Each row, then one of two labels for whether it has a hidden trait; a new part has new ones
(in the rows, 100 means zero)
97; 81; 53; 106; 119; 118; 113; 150; 177; 95; 90; 87; 91; 97; 63; 117; 39; 65; 116; 110; 69; 110; 110; 114; 93; 72; 82; 113; 29; 107; 140; 62; 98; 96; 102; 52; 97; 106; 103; 70; 95; 108; 86; 98; 114; 150; 169; 110; 61; 93; 97; 59; 83; 100; 97; 83; 122; 122; 88; 102; 98; 104
<97>
99; 81; 68; 114; 88; 112; 112; 116; 135; 106; 104; 85; 95; 105; 74; 104; 33; 82; 102; 107; 139; 85; 92; 98; 112; 99; 84; 111; 66; 99; 121; 73; 100; 95; 103; 91; 90; 123; 107; 85; 96; 101; 79; 93; 108; 115; 137; 121; 72; 98; 98; 80; 94; 102; 94; 77; 117; 94; 93; 102; 114; 106
<97>
105; 85; 76; 96; 31; 119; 67; 138; 133; 140; 83; 110; 92; 111; 126; 128; 101; 110; 131; 97; 74; 121; 116; 100; 55; 90; 97; 98; 34; 115; 131; 83; 97; 111; 103; 76; 106; 122; 104; 125; 105; 106; 54; 97; 124; 125; 156; 93; 116; 105; 104; 59; 99; 114; 98; 94; 99; 109; 95; 102; 57; 104
<97>
93; 105; 94; 104; 162; 89; 128; 81; 110; 69; 109; 85; 98; 87; 79; 94; 83; 79; 88; 109; 110; 86; 90; 107; 126; 95; 100; 104; 146; 93; 92; 88; 100; 87; 96; 123; 95; 92; 97; 87; 99; 100; 94; 104; 86; 99; 77; 105; 74; 96; 96; 114; 95; 90; 99; 104; 104; 93; 98; 99; 136; 98
<91>
95; 136; 152; 87; 190; 69; 121; 59; 38; 51; 104; 103; 105; 82; 115; 86; 162; 112; 79; 102; 61; 109; 98; 120; 108; 103; 120; 85; 178; 85; 63; 140; 102; 93; 97; 125; 111; 39; 92; 85; 99; 100; 200; 109; 81; 76; 52; 85; 104; 98; 100; 154; 104; 77; 109; 131; 91; 79; 108; 95; 131; 90
<91>
94; 95; 67; 104; 157; 100; 129; 121; 148; 73; 103; 85; 95; 90; 62; 104; 54; 61; 100; 114; 82; 99; 99; 114; 113; 78; 91; 111; 88; 100; 112; 73; 100; 89; 97; 75; 94; 96; 98; 72; 94; 105; 88; 102; 96; 127; 115; 107; 57; 91; 95; 89; 88; 93; 98; 95; 116; 109; 92; 101; 123; 101
<91>
100; 101; 89; 93; 134; 114; 100; 117; 145; 96; 92; 103; 105; 93; 97; 103; 97; 81; 111; 96; 39; 118; 110; 114; 75; 87; 98; 101; 75; 102; 115; 100; 101; 94; 101; 78; 105; 88; 96; 90; 104; 107; 85; 103; 102; 126; 136; 87; 99; 96; 100; 96; 91; 102; 106; 107; 109; 118; 96; 101; 94; 101
<91>
92; 108; 104; 102; 130; 83; 121; 76; 71; 73; 110; 90; 95; 92; 82; 102; 100; 90; 79; 111; 125; 80; 89; 96; 140; 94; 106; 101; 160; 95; 84; 92; 97; 94; 94; 116; 95; 97; 97; 101; 96; 95; 100; 106; 88; 78; 67; 104; 88; 98; 96; 119; 104; 90; 96; 102; 90; 87; 103; 99; 121; 97
<91>
100; 93; 93; 104; 93; 107; 104; 98; 115; 101; 104; 94; 100; 101; 89; 107; 67; 95; 100; 102; 114; 93; 94; 99; 97; 102; 94; 101; 90; 99; 103; 91; 100; 99; 102; 99; 96; 107; 102; 97; 101; 101; 80; 98; 100; 100; 124; 107; 93; 100; 100; 92; 99; 101; 98; 90; 109; 92; 99; 101; 109; 104
<97>
92; 97; 75; 102; 143; 102; 123; 108; 133; 77; 100; 87; 95; 88; 77; 110; 70; 70; 98; 110; 75; 96; 100; 110; 112; 82; 96; 106; 106; 98; 116; 72; 98; 89; 97; 92; 98; 97; 98; 92; 99; 105; 79; 104; 102; 117; 127; 102; 73; 95; 96; 92; 93; 90; 99; 99; 108; 104; 95; 100; 118; 100
<91>
